Here is a tiny trained network, its code and every weight. The questions are about switching its units off for an input and a target symbol, where a switched-off unit gives its printed mean instead of its output.

import numpy as np


def w(rows, s, z=0):
    codes = np.array(rows[::2]) - 128.0
    scale = np.full(codes.shape[1], s)
    scale[-1] = z or s
    return codes * scale


def f(y):
    return y / 2 * (1 + np.tanh(0.7978845608 * (y + 0.044715 * y**3)))


def softmax(a):
    e = np.exp(a - a.max(-1, keepdims=True))
    return e / e.sum(-1, keepdims=True)


def log_softmax(a):
    a = a - a.max(-1, keepdims=True)
    return a - np.log(np.exp(a).sum(-1, keepdims=True))


def net(x, mask):
    ids = ['αβγδελμξπσφψω'.index(c) for c in x.split()]
    T = len(ids)
    res = E[ids] + P[:T]
    r = res
    for j in range(2):
        rows = slice(3 * j, 3 * j + 3)
        q, k, v = (r @ M[0][rows].T for M in (Q, K, V))
        z = softmax(np.where(np.tri(T) > 0, q @ k.T / 3**0.5, -1e9)) @ v
        o = O[0][rows]
        res = res + np.where(mask[j], z, o[:, -1]) @ o[:, :-1]
    y = f(res @ A[0][:, :-1].T + A[0][:, -1])
    res = res + np.where(mask[2:26], y, B[0][:, -1]) @ B[0][:, :-1]
    return log_softmax(res[-1] @ U[:, :-1].T + U[:, -1])


Q, K, V, O, A, B = {}, {}, {}, {}, {}, {}
E = w([
[93,82,71,96,249,90,145,108,112],'α',
[125,56,130,121,219,106,179,117,122],'β',
[142,62,97,136,164,134,113,125,159],'γ',
[99,152,199,144,62,124,191,65,123],'δ',
[112,113,96,137,242,163,88,119,164],'ε',
[171,95,181,133,107,148,161,126,167],'λ',
[161,143,164,122,97,227,170,82,107],'μ',
[100,134,181,156,144,124,84,87,205],'ξ',
[176,175,239,110,190,196,155,144,95],'π',
[160,152,151,129,201,191,105,162,4],'σ',
[83,146,89,177,92,137,58,134,112],'φ',
[100,134,147,190,85,92,100,118,9],'ψ',
[110,220,142,130,140,194,181,250,128],'ω',
],0.017)
P = w([
[29,114,96,3,113,201,156,82,104],'0',
[83,113,172,80,140,164,67,175,148],'1',
[120,167,81,107,138,122,133,60,149],'2',
[101,108,198,177,189,152,87,158,166],'3',
[152,189,82,180,145,104,151,33,161],'4',
[111,91,187,237,230,145,136,120,172],'5',
],0.011)
Q[0] = w([
[156,130,81,62,82,63,189,125,124],'head 0',
[59,106,149,123,116,154,134,198,128],'head 0',
[126,134,118,252,182,141,202,86,133],'head 0',
[176,131,61,39,73,110,125,73,133],'head 1',
[130,95,97,167,182,127,169,87,150],'head 1',
[108,144,123,175,133,125,165,19,103],'head 1',
],0.015)
K[0] = w([
[86,47,134,99,148,133,186,107,138],'head 0',
[44,169,108,82,94,207,81,209,137],'head 0',
[201,147,131,249,169,103,117,165,156],'head 0',
[85,56,114,39,170,117,169,81,167],'head 1',
[181,127,157,234,145,156,115,101,170],'head 1',
[191,104,94,195,191,65,159,134,127],'head 1',
],0.013)
V[0] = w([
[67,145,48,128,89,137,218,249,143],'head 0',
[203,39,79,112,79,124,99,123,84],'head 0',
[157,96,200,86,139,35,220,129,156],'head 0',
[73,2,82,137,71,62,95,98,204],'head 1',
[97,162,180,197,52,145,147,95,125],'head 1',
[165,123,126,111,117,209,151,107,236],'head 1',
],0.0087)
O[0] = w([
[183,220,161,241,139,81,162,142,131,95],'head 0',
[190,1,106,193,84,171,110,111,179,2],'head 0',
[154,101,143,48,116,41,234,143,156,92],'head 0',
[32,45,157,153,114,115,172,140,116,62],'head 1',
[111,118,141,97,89,124,42,219,96,101],'head 1',
[97,106,158,119,136,190,188,225,208,122],'head 1',
],0.0087,0.0069)
A[0] = w([
[146,90,124,103,161,92,103,193,176,73],'neuron 0',
[113,162,43,117,119,112,130,128,141,108],'neuron 1',
[123,145,104,187,106,101,116,163,134,1],'neuron 2',
[101,135,113,112,105,153,176,84,155,69],'neuron 3',
[147,84,180,161,162,122,107,153,139,146],'neuron 4',
[119,138,174,109,187,192,106,138,113,79],'neuron 5',
[179,129,88,100,120,124,107,46,136,60],'neuron 6',
[81,144,164,153,58,165,139,92,171,65],'neuron 7',
[126,179,151,132,96,162,139,149,102,31],'neuron 8',
[141,66,91,151,141,93,119,100,159,48],'neuron 9',
[141,74,134,112,88,121,83,78,79,139],'neuron 10',
[95,163,88,145,96,64,132,70,197,106],'neuron 11',
[143,96,122,151,187,93,77,197,138,49],'neuron 12',
[113,79,119,153,106,192,79,167,105,118],'neuron 13',
[87,54,160,102,101,76,154,108,156,72],'neuron 14',
[154,135,126,153,112,92,103,130,81,28],'neuron 15',
[194,74,161,106,108,84,174,144,201,70],'neuron 16',
[109,99,154,143,186,145,84,167,103,132],'neuron 17',
[165,114,167,104,153,158,48,144,132,71],'neuron 18',
[85,136,145,134,74,120,103,77,157,153],'neuron 19',
[171,46,160,223,110,150,164,135,182,68],'neuron 20',
[106,142,3,108,98,107,150,126,131,62],'neuron 21',
[152,148,68,104,125,161,135,175,176,102],'neuron 22',
[195,148,149,117,159,105,118,132,97,35],'neuron 23',
],0.011,0.0078)
B[0] = w([
[170,179,188,52,140,112,112,83,72,143],'neuron 0',
[136,69,180,172,94,151,87,120,111,145],'neuron 1',
[160,74,96,37,152,115,159,77,147,143],'neuron 2',
[143,140,184,139,157,161,67,117,60,177],'neuron 3',
[84,162,68,162,118,196,107,119,47,153],'neuron 4',
[149,96,133,114,114,65,83,111,178,245],'neuron 5',
[154,112,104,30,170,137,65,214,128,164],'neuron 6',
[163,120,130,121,104,141,166,124,48,145],'neuron 7',
[133,60,116,143,123,115,107,110,104,177],'neuron 8',
[43,232,139,153,151,137,214,81,100,150],'neuron 9',
[85,108,103,159,45,111,185,52,217,171],'neuron 10',
[85,100,174,57,86,118,63,220,128,153],'neuron 11',
[119,139,188,132,11,143,149,104,65,148],'neuron 12',
[135,86,181,112,209,86,142,157,61,175],'neuron 13',
[120,168,57,176,109,80,130,183,133,217],'neuron 14',
[118,176,203,136,177,173,189,168,200,155],'neuron 15',
[202,63,157,213,109,155,203,154,146,173],'neuron 16',
[174,129,125,140,84,165,134,145,187,215],'neuron 17',
[114,140,84,105,131,85,161,103,86,194],'neuron 18',
[196,88,121,102,151,94,114,170,113,163],'neuron 19',
[63,180,2,84,40,208,171,76,107,143],'neuron 20',
[88,158,106,201,121,190,47,33,54,137],'neuron 21',
[92,146,183,146,138,118,155,78,129,152],'neuron 22',
[40,78,96,149,85,145,128,142,186,190],'neuron 23',
],0.0084,0.012)
U = w([
[62,154,127,109,205,101,111,117,69,2],'α',
[158,91,101,137,229,56,195,146,134,151],'β',
[72,142,63,111,121,172,141,155,157,77],'γ',
[154,198,113,78,52,80,144,179,24,115],'δ',
[117,57,165,149,210,212,108,126,219,73],'ε',
[196,93,131,118,67,198,159,192,186,168],'λ',
[186,127,205,92,155,202,142,106,102,143],'μ',
[44,43,160,91,126,145,106,254,194,120],'ξ',
[118,184,142,22,156,99,188,78,166,20],'π',
[212,123,29,117,158,122,102,169,131,143],'σ',
[170,65,120,195,150,157,63,194,71,141],'φ',
[127,63,118,138,58,50,120,64,145,150],'ψ',
[139,220,130,177,125,121,102,172,136,172],'ω',
],0.0055,0.0054)

Each question gives the input, a string of symbols that net reads in full, and the target symbol t.
The units are the heads (3 rows each of Q, K, V and O) and the neurons (one row each of A and B). Each row of codes is followed by its name. A weight is (code - 128) times the scale printed after its matrix; where a second scale follows, it is the last column's (O, A, B and U).
mask holds one flag per unit, heads first, then neurons. A switched-off unit (its flag False) gives its mean, the last column of its rows in O or B, instead of its output. The means were averaged over made-up inputs and are rounded, as every weight is.
A unit's drop is (log p(t) with every unit on - log p(t) with that unit switched off) / (log p(t) with every unit on - log p(t) with every unit switched off).
The circuit of an input: a set's keep is (log p(t) with only the set's units on - log p(t) with every unit switched off) / (log p(t) with every unit on - log p(t) with every unit switched off). Starting from the 12 units with the biggest drops (on a tie, the unit counted first), units are removed one at a time, each time the one whose removal leaves the highest keep (on an exact tie, the one counted first), for as long as the keep stays at least 0.8.
circuit, biggest first: the units of the circuit, biggest drop first
unit that matters most: the unit with the biggest drop
top k neurons: the k neurons with the biggest drops, biggest first
which heads matter: for each layer, one digit per head in row order, 1 if its drop is at least 0.15 and else 0, layers parted by /
input δ γ β ξ ω ξ, target ω: which heads matter => 10
input β ψ β σ ω ξ, target ω: which heads matter => 10
input β β μ φ, target φ: which heads matter => 10
input ω γ δ, target δ: unit that matters most => neuron 7
input β ε ξ, target ξ: circuit, biggest first => [neuron 11; head 1]
input ω β ξ ξ ψ γ, target ψ: circuit, biggest first => [head 1; neuron 10; head 0]
input α β ψ γ, target ψ: circuit, biggest first => [neuron 10; head 1]
input β σ α α, target σ: circuit, biggest first => [head 1; neuron 6]
input α ψ γ β, target ψ: circuit, biggest first => [head 1; neuron 10]
input γ γ μ, target μ: circuit, biggest first => [neuron 3; neuron 7; head 1]
input σ γ β σ β λ, target σ: circuit, biggest first => [head 1; neuron 6; head 0]
input ξ ξ ψ π, target ψ: top 2 neurons => [neuron 5; neuron 10]
input ξ ω ξ ω ψ β, target ω: circuit, biggest first => [head 0; head 1; neuron 15]
input β ω π ε, target ω: circuit, biggest first => [head 0]
input β σ μ, target μ: top 2 neurons => [neuron 3; neuron 14]
input ξ ψ ψ ξ π σ, target σ: top 2 neurons => [neuron 6; neuron 18]
input ω β ξ σ, target σ: which heads matter => 01
input β ω ω π λ, target λ: which heads matter => 11
input β β σ β ω φ, target ω: which heads matter => 10
input ω γ β β μ β, target μ: top neuron => [neuron 0]
input ξ μ β β, target μ: top 2 neurons => [neuron 0; neuron 14]
